Rows, each with the grade of its hidden value:
[-5 137 -3 -68 -2 53 58 9 43 18 -53 -12 40 -23 -14 57 -22 -94 -3 -59 70 -62 26 -12 -46 -14 -21 0 54 -81 7 -5 -99 -2 -54 22 -27 -26 50 -28 64 3 31 68 55 -55 3 22 -83 14 39 11 -78 -56 13 -12 -76 2 -85 -20 -15 19] => W
[-47 60 -124 0 10 265 330 209 -54 -106 84 -310 74 -97 5 -11 301 122 -209 -9 -79 -225 -167 81 187 265 327 -196 22 10 -399 -143 58 21 234 -278 -6 -46 243 -70 134 101 202 110 -166 19 -45 157 40 102 52 429 -365 38 132 -124 -100 52 -394 -102 -341 -274] => A
[-127 -74 -49 192 153 78 21 193 25 -75 142 99 -118 46 -200 57 180 36 131 -101 22 -18 47 52 -348 341 100 -72 20 -31 -137 158 35 -95 149 -128 41 -12 24 58 31 -193 62 60 -98 35 -99 -57 178 -111 92 -142 184 79 42 -6 -73 54 -115 -22 79 -141] => F
[10 77 -1 -30 -11 10 -4 62 27 -20 -56 24 45 -17 11 23 21 -50 31 15 64 -38 30 9 -54 1 -45 31 36 -47 46 -12 -52 -54 -5 14 41 43 45 60 146 -22 27 2 39 -81 -8 -35 -75 51 73 -31 -2 -7 -1 -20 -63 -29 -16 -13 -1 -24] => A
[25 78 15 -71 25 29 -2 47 -1 -10 -31 -15 52 -37 26 46 0 -64 21 19 67 -75 26 9 -20 4 -10 24 30 -57 -25 -2 -46 -50 -2 14 55 8 53 42 82 -13 44 -1 21 -74 59 -5 -56 25 33 12 -34 -20 -8 -53 -74 1 -95 -31 -25 -21] => A
[-36 122 -3 45 30 -132 -189 76 -30 -190 -16 130 -223 -131 121 -91 41 -96 47 12 18 -20 153 27 -220 -86 -186 -6 52 -138 192 256 29 97 102 -5 -37 164 148 273 174 -111 -92 -157 -184 -118 113 -20 -29 -24 109 58 191 42 -67 97 -41 50 122 306 8 101] => E
[65 117 18 -22 19 49 35 74 -34 7 -92 -58 -30 -49 97 41 51 -23 -18 63 132 -75 37 38 20 -46 -71 72 7 -38 -29 -26 -50 -44 2 -6 90 37 112 81 42 7 56 -15 33 -128 148 61 -164 12 74 19 -8 -55 -57 -45 -89 -62 5 -24 -104 -22] => A
[-15 65 -20 -27 13 -1 -7 95 9 -31 7 19 17 -22 15 1 45 -18 23 8 48 -53 50 1 -54 -29 -26 8 28 -44 -3 16 -32 -29 -7 16 45 22 38 50 122 -59 6 13 15 -53 2 0 -13 -13 21 -6 6 -33 -13 -26 -43 -30 -35 -13 -15 -41] => A
[-32 138 -50 57 -62 -53 -202 32 -84 -50 -47 146 8 59 36 -52 89 -48 110 -83 182 68 -55 3 -107 61 91 33 161 -47 -89 -82 -19 -215 184 54 17 213 167 132 145 -84 -1 133 72 58 73 -62 13 121 58 -149 6 11 64 -155 -10 -223 -71 6 -88 82] => W
[151 105 90 135 69 12 -44 132 -48 52 44 85 -190 -36 132 50 48 -13 12 -38 178 -47 50 -39 -212 3 -121 -13 -18 1 51 62 -143 28 -143 8 24 19 139 102 111 -86 15 81 66 -83 86 -8 -92 40 81 -77 192 -1 -63 78 52 -82 214 12 -84 23] => J
[-15 4 25 -24 28 13 -40 10 71 -51 39 31 48 -20 -19 -62 -45 -56 17 74 73 -33 14 -28 -55 -29 -56 -27 16 -67 19 -29 32 -66 25 10 114 38 63 111 141 -36 50 -20 -15 -145 62 -37 -26 -30 78 -44 4 -47 -18 -12 -57 -41 -50 9 -8 16] => H
[-34 112 4 44 -43 -30 144 40 89 -13 -95 48 -349 -154 -108 -114 177 -142 -133 4 -35 -65 -125 21 -186 -37 -294 192 0 -27 43 280 -81 -31 -22 79 -180 -5 -21 -19 176 94 -71 19 82 19 -182 -50 27 265 142 174 22 19 110 209 -152 -176 -103 58 39 23] => R
[-3 52 21 -23 -2 -35 -28 44 15 -71 -11 23 -1 -45 45 -6 39 -49 -11 -30 49 -19 52 -28 -79 -20 -47 32 49 -68 56 58 -14 -41 -14 0 30 51 44 40 86 -56 -10 0 18 -72 19 -13 -61 24 64 -12 6 2 -25 -6 -58 16 25 47 24 -31] => R
[-51 101 19 -62 6 -29 -4 54 -1 -56 20 2 -42 -42 9 9 68 -37 -27 50 60 -101 40 -8 -72 13 -2 35 36 -93 -47 23 -50 0 40 9 36 82 12 33 99 -31 -30 26 29 -22 3 -31 -92 -6 -11 6 -20 16 5 -34 -93 -36 -77 14 30 -26] => R
[11 59 27 -30 15 -10 -4 -1 10 -26 -3 14 -4 -30 15 7 20 -87 4 -17 43 -11 47 -27 -68 -17 -44 12 48 -46 24 32 -40 -42 -5 32 48 55 42 11 95 -21 -6 14 26 -75 5 -31 -52 37 44 -12 -25 -5 20 -26 -65 -2 -45 11 -12 5] => R
[4 72 -7 -22 -1 -12 -20 56 -12 -47 7 44 -24 -38 62 9 30 -45 5 6 33 -60 43 40 -57 -1 -30 12 17 -48 19 67 -35 -19 24 24 7 47 67 76 106 -54 -30 -12 -7 -58 20 2 -26 25 27 11 -5 15 10 -12 -41 -42 -7 19 11 -41] => C
[250 19 -87 -111 34 56 -201 -21 -134 -210 -228 -69 118 -128 341 132 -66 -170 -97 53 30 27 204 -274 38 -177 -89 -239 231 -164 123 266 183 -249 -286 -114 12 -43 271 371 98 196 176 -88 68 -264 350 90 172 139 80 60 89 -69 -372 -82 -123 5 45 127 -204 165] => S
[-64 -266 33 428 142 -48 -262 -243 291 -195 240 -142 -135 57 27 -65 -120 -225 204 -30 65 501 25 -80 0 -179 -274 -194 218 -329 -5 -56 130 -179 221 60 124 405 451 91 208 -285 -188 178 -43 -293 460 -207 -173 -30 537 62 203 24 -119 24 0 -148 88 311 -19 83] => X
[-24 47 -113 193 151 143 56 161 -40 53 27 -30 -214 128 -51 -139 163 -5 93 26 53 22 167 -23 -125 -86 -9 -157 118 0 -69 -124 65 41 113 69 162 58 146 117 148 -116 75 71 -99 -100 -87 49 29 -137 86 -41 133 -100 -75 -40 118 -33 9 15 -354 56] => J
[28 162 -13 -30 14 57 10 32 -80 -28 -13 -11 -91 -105 105 56 115 -26 -30 -55 59 -58 24 20 -33 9 -26 67 75 -17 -9 53 -75 41 34 31 -7 64 122 12 47 4 -30 21 5 -38 27 17 -124 41 32 38 19 -2 73 -5 -82 14 -31 48 -50 -6] => S
[-42 10 -7 -47 1 59 -8 46 2 5 -45 -69 22 -73 54 -33 5 -48 40 -34 71 -81 24 -61 -26 36 26 31 106 -115 -1 -12 -34 -25 -2 49 109 38 80 56 181 -72 100 6 34 -53 -61 -56 -41 9 74 -16 14 43 44 -32 -88 -26 -82 88 13 -12] => M
[20 37 38 2 18 6 -9 56 27 -36 5 -6 -7 -18 28 33 20 -47 16 8 73 -13 37 -4 -36 -1 -39 -3 38 -66 0 4 -28 -63 -19 -3 56 47 41 57 62 -43 30 32 15 -93 67 4 -64 -9 75 -22 -16 -21 -65 -22 -19 -9 7 -25 -10 -46] => A
[44 130 103 -163 -189 -118 -154 204 -47 -209 -231 57 169 -25 58 79 4 -56 -115 86 45 -138 -103 -69 -39 49 -53 59 33 -181 106 253 -52 -204 -85 -81 -54 142 -67 73 -5 -13 -75 20 -17 -116 198 125 -43 72 -61 55 -224 21 -214 61 -116 -112 135 22 119 -113] => J
[25 105 136 121 -2 -140 -25 14 91 -93 -117 75 -109 77 2 89 19 -82 30 -51 104 123 81 73 44 4 202 13 120 -196 93 152 -23 -25 -81 -74 -74 88 -31 -143 -118 -111 -127 -17 49 56 -23 -21 -93 -83 -123 17 -96 -10 -106 269 189 194 74 -84 121 -105] => E
[37 87 41 -39 -48 42 -20 56 -5 -19 -85 37 -41 -37 16 -9 65 -82 7 10 115 -16 -18 -79 -77 94 -57 -37 80 -45 16 70 -28 -116 -35 22 -9 89 68 20 70 51 67 22 69 -65 -2 -23 -53 38 19 -32 14 9 -35 68 -61 -45 7 67 14 -72] => J
[-147 -167 55 -162 248 -65 10 170 51 -318 -62 -118 -422 -175 -27 -10 155 57 -24 276 87 54 -393 -11 -63 85 -128 197 198 -92 -143 -119 51 -198 85 3 6 27 -180 2 85 161 -23 294 -31 192 157 -145 -106 -230 164 124 184 -203 -4 278 -72 61 -335 -153 -9 187] => E
[194 24 31 28 16 -43 -114 350 -118 9 -100 -63 88 -260 -61 -388 183 264 38 -174 50 53 -148 21 -48 -77 -110 109 175 -31 -14 290 228 -94 66 -42 117 -38 47 170 175 -142 336 -317 -186 -105 115 101 212 -16 58 368 16 59 -84 62 71 113 -72 178 -11 -193] => B
[31 -207 84 27 203 -107 -70 96 -82 -252 176 -12 -315 -89 441 39 124 120 -19 198 -13 37 224 254 117 -189 132 -55 -80 -106 57 47 223 7 94 -18 42 50 131 309 120 -161 -90 -230 -149 25 139 -29 -39 -215 98 154 226 49 -230 122 264 80 205 13 -66 -145] => W
[110 -121 280 121 124 9 -14 -152 11 1 28 11 -256 -263 197 317 123 -220 -227 106 179 41 -149 -142 -145 -2 -212 -162 -134 136 -277 110 173 -363 16 67 33 155 131 83 -55 40 -30 237 196 94 217 126 -241 64 49 62 -121 -19 -177 275 52 -330 30 -57 -158 26] => W
[40 43 43 -50 89 81 -3 104 -27 -39 -6 -18 22 -16 79 166 40 -31 7 108 62 -95 35 18 -46 25 3 -56 -9 -23 -40 -23 -49 -16 -4 33 22 27 60 15 90 -29 -23 42 4 -25 50 -33 -137 -33 8 13 39 -28 -78 56 -9 15 5 -49 -73 -70] => C
[-106 17 5 -219 -99 -128 -20 -127 85 -5 120 141 160 -105 24 -362 -172 -103 -39 -263 -182 -155 -143 -37 -203 18 -41 62 24 -32 208 4 53 -16 136 185 189 122 58 124 340 -153 -54 -117 -76 -128 -308 64 81 15 -5 6 -200 309 483 -130 -114 -142 -52 331 272 149] => R
[-14 94 26 -59 14 117 28 81 -11 16 36 -35 60 -130 46 57 85 11 -5 -3 70 -153 45 -35 -51 44 -9 -37 -18 -51 -67 62 -43 5 -18 -12 35 -10 95 49 151 -24 110 -13 17 -77 37 -32 -78 -6 28 37 31 -2 -19 -20 -136 -51 -66 61 19 -105] => S
[17 4 83 -17 -43 -11 27 31 37 -37 92 36 -3 -74 85 -5 27 -18 -24 17 63 -85 90 -47 -42 45 -29 -40 -78 -31 64 75 -38 16 -70 -27 42 2 54 62 121 -59 24 -18 5 -106 0 -44 -52 40 69 -25 21 10 -43 -10 -54 4 78 19 63 -132] => M
[-7 66 -5 -40 10 -9 -12 98 -20 -46 -54 1 40 -21 26 67 39 -31 27 22 55 -76 47 9 -58 32 3 12 42 -57 -19 26 -57 -24 22 12 34 58 25 31 100 -68 -15 13 15 -29 -1 -10 -62 9 7 11 -13 13 -14 -13 -65 1 -46 -3 -1 -55] => J
[-61 -84 109 -34 -65 -173 -28 -165 173 -43 151 6 100 -42 125 53 -199 -152 76 -187 28 95 31 -65 86 -252 -196 -20 -32 -22 5 -39 -79 -44 -146 195 17 75 -8 -6 -27 -168 -98 144 66 -110 158 87 -14 -46 177 -32 -98 -102 -84 -106 54 -34 122 25 118 27] => B
[48 -89 200 486 11 -21 31 140 241 -12 79 159 -285 91 -148 -99 128 -87 -37 0 67 125 -221 -28 -224 207 -172 -327 -2 64 -124 152 144 -270 121 112 -279 217 46 -57 54 -215 -195 357 -62 260 -114 -15 -31 125 17 5 -136 42 -220 347 430 -413 311 44 -18 -264] => E
[-17 42 -35 -98 16 23 34 54 12 -15 74 3 46 -57 8 36 -37 -36 -15 -9 9 -106 82 25 -75 -9 -42 -21 -6 -46 2 62 -63 46 -35 42 -13 -59 17 65 115 -39 18 -17 -10 -30 -50 6 35 -4 29 -3 -24 -5 9 -76 -68 -6 -70 -2 24 -45] => W
[61 109 -23 -50 31 40 80 32 20 25 -16 49 -100 -16 40 16 42 -81 -7 -74 49 7 80 10 -76 1 -55 6 10 -10 86 125 -32 -35 -110 19 -53 -104 95 -52 -9 26 -13 -4 71 -42 -27 48 -12 -15 -2 -9 53 -51 18 45 -44 45 3 0 7 -61] => J
[-25 89 3 -20 -11 -11 -23 55 7 -48 12 25 -40 -51 37 -1 41 -42 -4 2 40 -72 46 11 -61 0 -14 26 34 -90 19 64 -27 -2 12 -5 45 47 52 98 102 -51 6 -1 -8 -86 23 6 -45 0 48 -5 -7 15 -11 -26 -59 -18 -15 20 27 -20] => F
[-232 -27 -80 108 111 -15 44 -168 241 13 175 -11 8 84 -131 23 -99 -93 237 -12 28 119 310 88 -23 -173 -107 12 0 -122 25 -118 -28 121 115 117 180 57 48 40 98 -216 -84 -17 -2 -188 6 -144 -157 -209 229 -212 189 -101 13 -183 -126 53 -61 43 121 46] => C
[-5 72 8 -39 -1 -20 -7 24 4 -49 24 47 -46 -53 53 21 47 -39 2 -8 42 -25 64 34 -47 15 9 20 17 -51 45 41 -16 -6 24 -5 39 36 60 70 91 -38 -14 -26 10 -66 -19 -5 -61 -9 40 -4 6 21 29 -1 -40 31 -26 2 29 -38] => C
[-113 23 16 14 83 -196 -266 87 -9 -326 55 8 188 11 -182 188 4 -86 132 -56 -124 91 195 84 -225 -181 -206 108 152 -182 -9 38 -167 -53 194 1 12 275 -220 291 203 -129 -66 -19 -173 -227 150 -217 69 198 408 -48 59 66 -220 -433 -180 -8 -106 52 -53 202] => S
[-31 81 12 -24 -21 -31 40 18 74 10 -68 -9 25 -8 -1 29 -70 -86 64 -40 40 -44 1 41 -4 -20 -24 -3 25 -120 2 37 -84 -40 -18 28 37 40 40 33 96 -76 -9 48 8 -71 61 64 -37 -58 23 40 -120 -13 21 -14 -55 -80 -74 -18 63 21] => F
[-22 54 25 -25 0 -10 42 -18 26 -30 76 44 -11 -33 27 -14 7 -63 -7 -60 17 -57 86 -21 -38 12 1 -17 -3 -17 10 82 -33 -2 -51 -3 51 -25 6 5 10 -36 13 24 -4 -125 17 7 8 -16 9 -54 -33 -35 9 -70 -72 29 -24 -11 47 -43] => B
[28 70 113 3 -58 -105 53 52 86 -1 -12 206 -83 106 -155 -44 67 -4 32 92 185 42 -56 -20 -130 164 -85 83 30 107 42 -124 -145 -71 -13 97 -13 174 -197 -166 -2 7 -133 85 187 41 -249 -129 -158 10 -115 -205 22 -9 105 189 63 -8 68 -132 170 -153] => A
[-20 45 -10 -55 14 -17 -31 49 -3 -29 -82 11 -20 -55 24 0 -34 -102 75 37 62 -65 23 29 -78 35 -67 38 65 -100 26 41 -83 -26 24 26 28 44 22 79 156 -36 45 -2 -7 -77 56 -59 -39 24 67 17 -4 4 20 4 -99 -6 -111 21 32 18] => A
[-32 70 -196 41 129 -55 -78 202 -116 -40 308 39 -226 49 -147 1 134 -74 -155 186 -76 -78 103 -36 -410 -99 -84 -135 24 -123 -90 16 -38 176 95 -113 125 12 42 180 297 -109 -112 225 -72 -75 45 135 102 -55 10 142 -122 -25 16 -55 -15 25 -221 -269 -286 144] => H
[-175 135 -129 -49 -119 -231 -114 125 21 -271 46 185 -35 71 -4 -113 -7 -20 57 -46 79 18 92 127 -132 116 94 -50 68 -199 42 209 -14 -23 53 -227 -177 26 10 109 -60 -61 -19 21 -117 -17 244 61 147 -144 -30 -74 -71 -76 -109 -99 -74 114 -11 4 188 -108] => B
[-108 14 -114 119 188 34 -17 24 62 2 130 21 -114 -51 -28 -190 62 -56 10 -93 -73 -8 146 -117 -212 -267 -278 8 195 15 54 -73 72 80 30 204 59 -2 -72 24 170 -208 -84 211 -51 -68 -65 -46 -89 -66 75 -86 82 -160 -24 -28 67 -42 36 94 -73 132] => W
[-20 64 -10 -39 19 4 15 27 31 -50 28 17 -5 -40 7 20 19 -42 -1 -9 18 -49 66 23 -61 -23 -57 16 19 -57 19 44 -28 -2 24 35 12 23 42 63 90 -50 -34 -9 -5 -69 -13 -2 -41 4 66 3 8 -3 7 -43 -72 -21 -38 27 21 -19] => S
[-88 28 -10 57 29 52 7 26 88 -30 39 7 -13 -3 -19 -19 57 -60 42 -25 -17 -28 25 23 -48 -37 -26 -22 57 -88 -31 33 15 -71 57 81 19 99 64 36 156 -94 -32 18 4 -38 -60 -48 -8 -13 56 -14 5 27 15 9 -21 -135 -19 74 48 -49] => C
[290 -136 441 -1 -95 -54 -43 -76 104 234 -35 108 114 -197 -34 -56 -60 -47 232 -161 226 279 -28 -149 100 -24 -359 -129 -170 216 49 337 97 -323 -195 300 -14 -45 -59 -113 -136 -81 199 -112 50 -113 193 -63 -7 15 102 33 80 -126 -336 121 144 -59 191 109 179 -354] => X
[-193 198 -304 -106 -254 -5 159 -191 57 210 -233 134 23 156 -47 -132 -100 -270 -31 27 163 -150 -117 122 -79 81 219 148 -40 -24 -44 -315 -25 -216 211 21 252 43 309 265 334 109 120 61 270 61 -308 214 63 196 48 -275 -377 65 523 -287 -240 -438 -364 -242 -173 337] => E
[-40 61 -22 -43 23 -9 1 33 32 -59 31 52 -6 -45 19 40 8 -82 5 -21 9 -41 29 44 -94 -9 -67 4 12 -16 1 49 -59 -50 12 40 -28 34 32 44 123 -11 -33 14 17 -23 -31 -26 7 29 35 -30 -11 -1 47 -29 -71 -80 -55 28 15 -3] => F
[-28 -146 9 178 138 -84 26 -56 229 -63 65 143 -180 361 -265 63 -73 -66 198 134 333 384 278 59 -54 -75 53 -5 84 0 -13 -225 45 -124 -131 4 104 -61 -125 29 -266 37 112 -53 219 -48 -126 -158 101 -200 212 -512 362 -271 -298 2 212 301 75 -344 -102 -5] => F
[14 -24 -137 131 23 206 72 -96 294 245 -63 -43 263 206 -146 -226 -223 -142 133 48 -61 -19 294 186 200 -226 104 28 143 -146 200 -84 262 59 51 316 90 -125 120 83 180 -208 78 -408 8 -14 -504 -150 20 135 42 -188 -26 87 -48 -56 301 75 81 56 51 -220] => B
[44 120 -133 -86 -80 22 329 180 250 -140 -28 154 131 202 -159 338 -29 -110 -269 18 -19 -77 1 209 -170 176 -165 115 -183 95 141 54 -270 -225 -269 -167 -449 -229 -154 -243 -152 184 -294 159 271 159 -286 133 36 254 -50 -227 -258 -82 41 35 -106 -202 123 -356 149 -306] => H
[-8 -3 26 34 8 10 1 53 30 -24 38 -17 22 -34 5 72 41 -56 37 -34 40 -11 -9 -24 -65 37 -45 -50 7 -55 -69 70 -26 -100 1 2 34 62 79 31 88 -83 6 84 0 -36 90 30 11 6 80 23 -52 -7 -29 -30 -54 -67 -43 -29 9 -66] => X
[44 -249 71 33 195 -64 -21 -122 144 -155 208 -2 17 14 93 200 -110 -107 94 18 -39 289 168 115 -3 -113 -207 -7 -47 20 146 57 -55 -57 -31 128 -31 60 46 -199 21 -120 -288 -68 46 -89 53 -228 -122 -55 169 -40 212 -14 15 115 -21 116 114 64 133 -165] => E
[-25 214 34 -63 -16 11 -20 -82 24 33 -162 105 9 40 -136 232 105 -208 133 26 62 -3 -11 -2 -186 73 -57 55 3 -34 -3 14 -60 -73 160 108 14 183 111 16 69 16 -113 29 57 28 -18 -18 -199 101 109 -24 25 22 80 10 -151 88 -146 -72 -4 112] => M
[89 141 138 -149 -16 -35 77 62 72 12 -62 -16 136 -101 26 10 -2 -39 -90 -21 77 -135 37 -61 32 -241 -144 90 -105 -43 23 -7 -54 -68 -191 -32 80 -92 -51 43 30 13 101 -61 96 -236 149 148 -73 21 45 150 -124 -134 -140 -14 -83 -11 -28 -84 -34 -6] => C
[-343 13 -287 30 194 150 69 106 107 82 -160 -60 -59 -40 -54 104 -161 -380 121 -66 -17 -402 84 118 -384 199 69 -116 86 -346 -270 85 -52 -130 142 -53 -129 -173 125 215 320 -212 190 189 23 209 -33 47 196 -4 0 24 -168 101 89 -59 -214 -324 -527 93 30 154] => A
[12 1 40 -2 93 20 30 30 83 -67 121 4 -8 -20 14 55 17 -21 -13 44 18 -20 92 46 -12 -70 -65 41 -28 -21 17 28 -11 -6 -49 24 23 -40 8 -2 25 -41 -53 -32 10 -83 21 -65 -50 -7 71 -41 81 -61 -58 -12 -19 47 19 -47 26 -93] => B
[0 56 -16 -86 29 -37 0 106 -11 -57 26 7 -24 -46 24 39 48 7 31 -38 29 -39 31 17 -74 -28 5 38 8 -65 5 95 -44 7 -35 17 11 -27 71 56 109 -49 -18 -41 -2 22 -20 26 75 -32 46 63 75 -5 22 -27 -59 55 -76 -6 -2 -4] => M
[-5 14 6 -30 -14 -15 4 50 26 -26 -90 -26 13 -20 22 42 -7 -75 48 -32 79 13 -37 -6 -45 5 -31 -28 43 -71 -36 50 -20 -110 3 45 9 50 102 48 102 -38 36 35 27 10 37 41 7 2 94 41 -31 -6 -29 -2 -46 -59 -50 22 -37 4] => M
[9 72 0 -7 -4 24 -11 22 14 -29 39 17 -8 -23 24 20 22 -50 -21 -9 59 -40 63 2 -56 -17 -30 26 28 -76 28 25 -35 -4 10 16 35 40 90 61 77 -64 -25 1 17 -86 7 13 -57 30 72 -17 -12 0 8 -28 -50 -19 -4 3 -7 -32] => W
[10 61 -4 -19 20 -4 -7 69 8 -51 22 25 -22 -34 25 -8 50 -10 2 8 51 -16 41 25 -45 -15 -14 21 43 -42 20 17 -13 -30 -2 -10 52 31 42 69 99 -21 21 -21 8 -73 3 -6 -23 -16 38 -15 11 -14 -1 -11 -24 9 -21 -20 -6 -35] => F
[-111 64 66 -26 89 82 206 -105 118 19 -128 -277 137 75 -124 342 65 -118 103 5 -206 19 95 165 330 -93 177 163 102 -242 -77 20 -118 -18 102 120 75 85 -143 -358 -64 -147 -289 119 -33 10 -4 -59 -278 -59 -28 187 -333 -35 31 -77 -103 86 -310 -257 130 -112] => M
[-6 48 17 -44 3 -27 -11 39 15 -24 -11 33 3 -25 32 10 14 -61 16 1 66 -37 36 11 -50 -28 -10 20 23 -33 3 10 -16 -56 -12 41 27 14 25 64 97 -31 30 5 31 -15 -12 -17 -15 31 48 -35 -14 -23 -26 -38 -11 -12 -31 -31 -20 -11] => X
[-4 55 38 -30 12 -18 -8 44 16 -34 16 11 -13 -52 31 19 39 -28 14 3 67 -46 42 -1 -27 -12 7 30 21 -59 -7 39 -17 -23 -24 3 53 7 26 53 72 -40 36 -1 17 -55 33 -23 -40 -1 49 -9 13 -25 -39 -25 -36 33 -37 -32 15 -36] => J
[224 225 168 -132 112 -178 78 125 -106 -365 58 26 -153 -251 66 93 172 138 -223 -333 -249 85 -126 198 -233 -32 -186 85 26 -31 181 652 -65 134 -115 -204 -276 38 -5 -74 -216 166 -156 -334 -280 -172 214 205 85 -102 40 461 51 190 59 189 -139 406 181 267 215 -23] => W
[-104 217 -80 -343 -165 -222 -199 27 -91 -72 4 171 93 -177 191 -176 -115 -78 -8 -161 109 -89 183 -78 -150 -149 96 -45 61 -168 253 -12 -3 137 -85 -113 70 -102 42 310 263 -35 241 -51 -21 -138 67 121 13 -134 12 -6 -131 -56 -19 -152 -42 221 -73 92 9 191] => W
[34 50 4 -32 42 23 45 33 53 -17 105 -4 -13 -59 59 53 14 -42 -53 -32 17 -32 90 5 -26 -46 -13 -12 2 -42 37 8 -33 -18 -103 -29 28 -68 46 52 104 -3 19 26 56 -67 -28 9 -14 15 43 -20 -30 -20 -9 -55 -7 -7 -23 -67 -8 -41] => B
[180 -32 200 -78 -31 -165 -112 20 -78 -158 -83 0 8 -206 279 47 -28 36 26 -53 57 92 -8 -93 113 -132 -34 -25 112 -15 205 -13 -84 67 -161 28 41 106 -37 120 215 -16 46 -11 -43 -133 71 -91 -106 62 153 181 27 -14 -102 146 146 233 127 16 -45 79] => W
[-15 139 -41 -154 -7 -111 -91 71 20 -154 168 169 192 -51 -47 -246 40 57 -148 -47 -9 -118 85 -49 -101 -90 -8 114 9 -7 90 63 111 -30 44 -67 53 -67 -37 6 23 -101 -103 -111 -18 -130 -15 36 60 19 -159 -11 -81 -57 89 -108 -105 43 -86 52 104 -94] => W
[50 -38 11 93 146 3 43 133 19 -34 -78 68 -12 96 -13 -46 38 10 99 -76 59 36 49 47 -170 23 -93 30 63 24 31 67 17 -168 -36 34 -2 -47 -45 -44 -42 -128 10 39 -7 -49 73 -25 13 -58 47 -115 124 -71 -94 12 17 -9 113 -21 30 -82] => E
[-113 156 -189 -176 -7 -89 -1 -151 -43 -65 48 168 46 131 -119 8 -213 -21 151 307 155 -9 282 206 17 -27 -59 333 32 135 243 -188 -398 446 91 183 155 55 -145 -137 91 92 -254 -190 6 -149 -252 -420 -218 9 -40 -481 265 -197 395 -146 -305 282 -129 -138 44 148] => W
[-9 -100 398 390 -30 -110 -103 -373 274 -82 111 41 -391 -200 239 -155 128 -345 72 -103 -31 186 -15 40 156 -110 -91 -94 -54 -406 6 235 240 -445 187 -83 -69 319 286 272 196 -203 -24 71 -47 -260 553 -113 -120 254 393 367 -204 140 -205 121 104 -419 -29 133 233 -68] => W
[-76 123 -23 -45 23 -23 19 -35 8 -17 -9 78 -99 -15 100 14 44 -116 31 1 29 -49 133 65 -52 -41 60 0 6 -62 68 26 -24 26 41 41 8 44 90 7 117 -44 -76 -18 22 4 -55 -28 -101 -52 -53 -30 -6 -15 82 38 -30 8 -42 29 13 15] => E
[69 -46 14 -234 -73 -8 107 191 -92 -74 -186 -192 -121 -135 98 54 102 53 -20 8 123 -17 -197 8 78 26 -78 204 -29 -82 -41 43 -81 -85 -41 -17 94 -49 143 80 32 55 122 -50 37 -76 110 216 35 -20 295 310 54 -14 20 39 -200 104 -154 -50 -123 -28] => M
[-1 -51 81 21 123 -143 -222 78 -51 -182 29 44 -175 -108 7 58 135 -94 77 -21 10 120 77 -4 -131 -215 -174 194 51 -112 4 229 39 -137 69 82 64 131 18 141 44 -153 -123 -129 -42 -58 132 -29 154 39 187 122 209 -25 -100 46 -49 44 -104 65 -61 88] => M
[-27 40 -13 -1 17 2 -4 9 26 -22 33 -6 -64 -21 44 13 32 -80 24 1 53 -9 68 14 -31 -33 -20 19 56 -86 -6 4 -23 -37 -2 26 42 43 66 65 95 -38 14 28 37 -51 25 -17 -34 6 79 -29 -1 -15 -13 -45 -28 -15 -44 -24 -5 -16] => J
[15 78 -20 -25 9 -2 -17 67 16 -45 32 45 -20 -28 27 -7 30 -38 8 -6 52 -10 48 36 -71 -32 -80 20 24 -24 36 28 -37 -33 -1 22 3 33 68 73 101 -15 -4 -23 10 -69 9 0 -13 17 61 -27 27 -19 1 -30 -33 -32 7 17 -17 -35] => F
[-11 63 0 -34 38 7 15 25 28 -16 -10 -16 -10 -3 25 29 17 -58 37 11 62 -34 64 16 -35 -17 16 25 41 -92 8 -15 -36 -13 3 16 52 8 71 28 101 -46 7 16 31 -48 22 -37 -81 -4 67 -4 21 -18 -3 -40 -56 31 -66 -27 -11 -4] => E
[11 85 -26 -73 29 2 -24 73 2 -56 30 26 24 -41 21 4 9 -17 -17 -18 48 -56 25 22 -78 -26 -33 47 51 -61 17 19 -37 -23 -10 12 3 -7 48 68 98 -27 -1 -9 17 -39 9 3 -4 12 36 -7 9 -13 20 -47 -53 -10 -53 -3 4 -4] => S
[-43 25 34 -51 27 -43 29 -1 29 -72 62 -14 -7 -11 34 13 -25 -9 30 76 17 -71 92 102 19 -32 17 58 -16 -112 28 -32 -83 81 60 9 87 52 -7 69 122 -81 -44 -45 -48 -135 42 -74 -110 -37 91 23 -5 12 23 -70 -79 39 -58 -43 57 -23] => S
[45 -2 58 39 31 -32 -61 54 42 -69 18 40 -44 -38 45 -66 16 -56 7 -2 59 19 0 -18 -62 -43 -36 -29 29 -70 32 86 49 -106 -10 12 7 22 105 100 140 -57 20 -20 -19 -34 48 -40 55 63 89 37 32 -13 -67 29 36 -56 6 38 -49 -9] => M
[-41 58 12 -37 35 -30 -6 24 5 -37 50 26 -36 -34 8 -34 22 -52 3 37 36 -54 80 -12 -77 -19 1 -37 45 -62 -10 29 -33 13 3 14 62 46 -8 35 137 -24 17 15 4 -68 -7 -67 -35 -40 -21 -22 -13 -12 2 -26 -52 -12 -72 8 7 2] => X
[2 66 -23 -44 30 6 -18 33 13 -38 28 14 4 -49 48 7 2 -38 21 -35 51 -16 57 24 -39 -30 -10 7 57 -68 15 28 -24 -26 -16 8 15 -9 74 69 104 -28 30 -6 17 -55 33 -15 -6 -9 50 -7 15 -22 5 -48 -42 1 -61 7 4 -7] => H
[88 100 35 -13 58 8 45 97 29 -26 184 68 115 -196 96 -105 26 134 -69 -249 45 -102 141 -59 -223 66 -41 -30 48 49 146 84 -54 110 -227 -146 -31 -187 -21 91 190 11 255 -63 16 -106 -78 -150 -23 77 70 -150 141 57 -7 -154 -47 138 163 126 155 -95] => M
[-30 60 2 -9 7 -17 -15 66 14 -53 23 16 -6 -16 34 17 56 -39 7 -21 51 -45 55 13 -49 -40 -8 40 28 -68 -14 36 -23 -48 -8 7 30 42 44 49 65 -67 -5 5 17 -39 28 15 -4 3 44 -23 -8 -24 -29 -41 -34 -19 -10 -13 -1 -44] => X
[27 52 29 -15 5 -14 -20 53 5 -18 -2 3 20 -34 33 -4 31 -34 -2 -21 59 -36 84 -35 -59 -40 -28 28 45 -70 38 50 -16 -27 -43 18 63 19 31 55 94 -68 29 -14 31 -79 4 -19 -45 35 55 -24 8 2 -57 -48 -34 10 20 8 4 -41] => R
[-1 101 -28 -35 -2 -5 -8 76 17 -31 11 43 6 -14 12 14 25 -38 13 -30 72 -39 60 19 -76 -17 -17 9 31 -48 3 27 -44 -34 -34 -7 7 0 60 81 88 -14 41 -13 40 -48 -5 17 19 11 40 -42 15 -20 -17 -57 -40 -16 -25 -11 -15 -21] => B
